Below are the code and all the weights of a small trained network. Each question names an input and a class and asks about switching units off, where a switched-off unit gives its printed mean instead of its output.

import numpy as np


def w(rows, s, z=0):
    codes = np.array(rows[::2]) - 128.0
    scale = np.full(codes.shape[1], s)
    scale[-1] = z or s
    return codes * scale


def f(y):
    return y / 2 * (1 + np.tanh(0.7978845608 * (y + 0.044715 * y**3)))


def log_softmax(a):
    a = a - a.max(-1, keepdims=True)
    return a - np.log(np.exp(a).sum(-1, keepdims=True))


def net(x, mask):
    res = np.array(x, float).reshape(1, 7) / 4 @ E
    y = f(res @ A[0][:, :-1].T + A[0][:, -1])
    res = res + np.where(mask, y, B[0][:, -1]) @ B[0][:, :-1]
    return log_softmax(res[-1] @ U[:, :-1].T + U[:, -1])


A, B = {}, {}
E = w([
[63,185,128,138,133,70,186,166,156,137,175],'x0',
[131,130,148,157,204,104,130,166,159,145,195],'x1',
[175,59,104,138,181,111,98,54,96,125,168],'x2',
[134,101,115,99,118,159,123,105,158,124,146],'x3',
[115,103,154,125,72,185,59,132,179,115,40],'x4',
[178,116,153,97,170,120,123,143,225,125,192],'x5',
[145,149,163,9,108,54,143,69,141,112,199],'x6',
],0.012)
A[0] = w([
[134,158,186,120,191,66,161,163,233,150,211,150],'n1',
[78,102,88,166,137,106,155,169,27,174,115,175],'n2',
[130,116,141,167,140,188,87,152,125,104,49,222],'n3',
[74,196,147,128,112,119,166,155,44,90,161,96],'n4',
[126,142,127,146,161,95,112,189,222,113,166,139],'n5',
[153,70,140,68,94,92,136,55,89,124,177,127],'n6',
[100,179,111,80,122,79,150,75,91,185,137,174],'n7',
[143,147,100,254,178,120,134,150,76,175,87,75],'n8',
[102,159,164,102,101,64,203,91,112,135,169,255],'n9',
[134,56,117,199,150,249,82,118,111,131,85,195],'n10',
[138,142,140,109,165,111,130,218,244,132,232,143],'n11',
[165,22,142,85,144,174,58,4,115,95,131,137],'n12',
[57,166,120,128,117,150,173,151,84,156,62,201],'n13',
[141,164,111,64,165,61,122,54,106,100,202,176],'n14',
[145,61,144,72,145,138,74,94,177,101,80,131],'n15',
[91,191,120,132,84,78,183,181,85,146,148,110],'n16',
[105,186,162,107,39,198,103,178,180,126,59,109],'n17',
],0.009,0.0047)
B[0] = w([
[32,198,162,86,175,123,200,96,216,166,171,249],'n1',
[131,153,99,203,185,132,69,142,100,106,138,199],'n2',
[192,75,130,195,90,164,138,213,142,150,118,221],'n3',
[103,175,107,136,175,168,43,115,118,110,79,179],'n4',
[61,79,128,137,95,111,177,141,178,170,174,198],'n5',
[235,148,138,90,129,79,128,16,124,56,142,206],'n6',
[130,180,126,91,148,77,128,108,73,87,119,185],'n7',
[129,98,156,162,186,174,189,180,90,96,160,205],'n8',
[117,199,116,115,222,78,123,53,124,100,110,213],'n9',
[145,29,126,136,121,197,127,164,94,160,146,248],'n10',
[27,103,117,132,140,74,212,104,200,162,142,242],'n11',
[176,93,99,88,133,146,71,99,174,199,176,248],'n12',
[106,184,153,175,104,145,84,149,94,128,69,201],'n13',
[164,156,151,93,143,91,184,86,127,54,132,233],'n14',
[96,53,138,83,102,167,90,92,173,139,110,200],'n15',
[90,193,98,167,162,169,59,88,105,179,101,188],'n16',
[139,139,152,97,1,97,191,205,137,81,36,214],'n17',
],0.0083,0.016)
U = w([
[135,100,141,134,2,147,145,198,126,103,43,148],'0',
[139,57,123,217,179,172,155,215,47,123,165,7],'1',
[161,36,110,96,107,179,45,91,159,203,146,123],'2',
[17,126,133,112,162,101,193,105,200,144,169,200],'3',
[187,133,128,72,157,76,139,39,91,65,155,100],'4',
[58,177,112,174,172,135,67,124,55,118,102,187],'5',
],0.0093,0.0015)

Each question gives the input, the list of numbers given to net, and the class t.
The units are the neurons (one row each of A and B). Each row of codes is followed by its name. A weight is (code - 128) times the scale printed after its matrix; where a second scale follows, it is the last column's (A, B and U).
mask holds one flag per neuron, in row order. A switched-off neuron (its flag False) gives its mean, the last column of its row in B, instead of its output. The means were averaged over made-up inputs and are rounded, as every weight is.
A unit's drop is (log p(t) with every unit on - log p(t) with that unit switched off) / (log p(t) with every unit on - log p(t) with every unit switched off).
The circuit of an input: a set's keep is (log p(t) with only the set's units on - log p(t) with every unit switched off) / (log p(t) with every unit on - log p(t) with every unit switched off). Starting from the 12 units with the biggest drops (on a tie, the unit counted first), units are removed one at a time, each time the one whose removal leaves the highest keep (on an exact tie, the one counted first), for as long as the keep stays at least 0.8.
units of the circuit, in order: the units of the circuit, biggest drop first
k most important neurons: the k neurons with the biggest drops, biggest first
drop of u: that unit's drop, to one decimal
input [-7,0,-8,4,7,2,4], class 0: units of the circuit, in order -> (n17)
input [-8,-3,-2,-8,2,6,5], class 2: 2 most important neurons -> (n15; n12)
input [-1,6,-4,4,-6,-4,7], class 4: 4 most important neurons -> (n14; n6; n7; n9)
input [5,8,-5,0,1,-6,1], class 5: 3 most important neurons -> (n16; n4; n13)
input [1,-7,-6,-6,-5,-1,-6], class 5: 3 most important neurons -> (n16; n13; n4)
input [-5,-1,-2,-8,2,-1,5], class 4: 2 most important neurons -> (n10; n3)
input [8,2,-6,-2,5,-5,-2], class 0: 2 most important neurons -> (n17; n1)
input [4,8,-6,-2,4,-6,-5], class 1: 2 most important neurons -> (n8; n2)
input [-6,-5,-8,-6,-5,2,4], class 4: 2 most important neurons -> (n2; n3)
input [0,-2,2,1,5,-6,1], class 0: drop of n17 -> 0.1
input [-2,8,4,7,8,-3,7], class 2: 2 most important neurons -> (n12; n15)
input [-2,-5,-6,-2,-1,5,8], class 4: drop of n6 -> 0.2
input [-6,3,-8,8,7,-1,8], class 0: drop of n17 -> 2.2
input [7,-5,-7,-5,-8,-3,-1], class 5: drop of n2 -> 0.0
input [0,2,7,-4,4,3,3], class 4: units of the circuit, in order -> (n6)
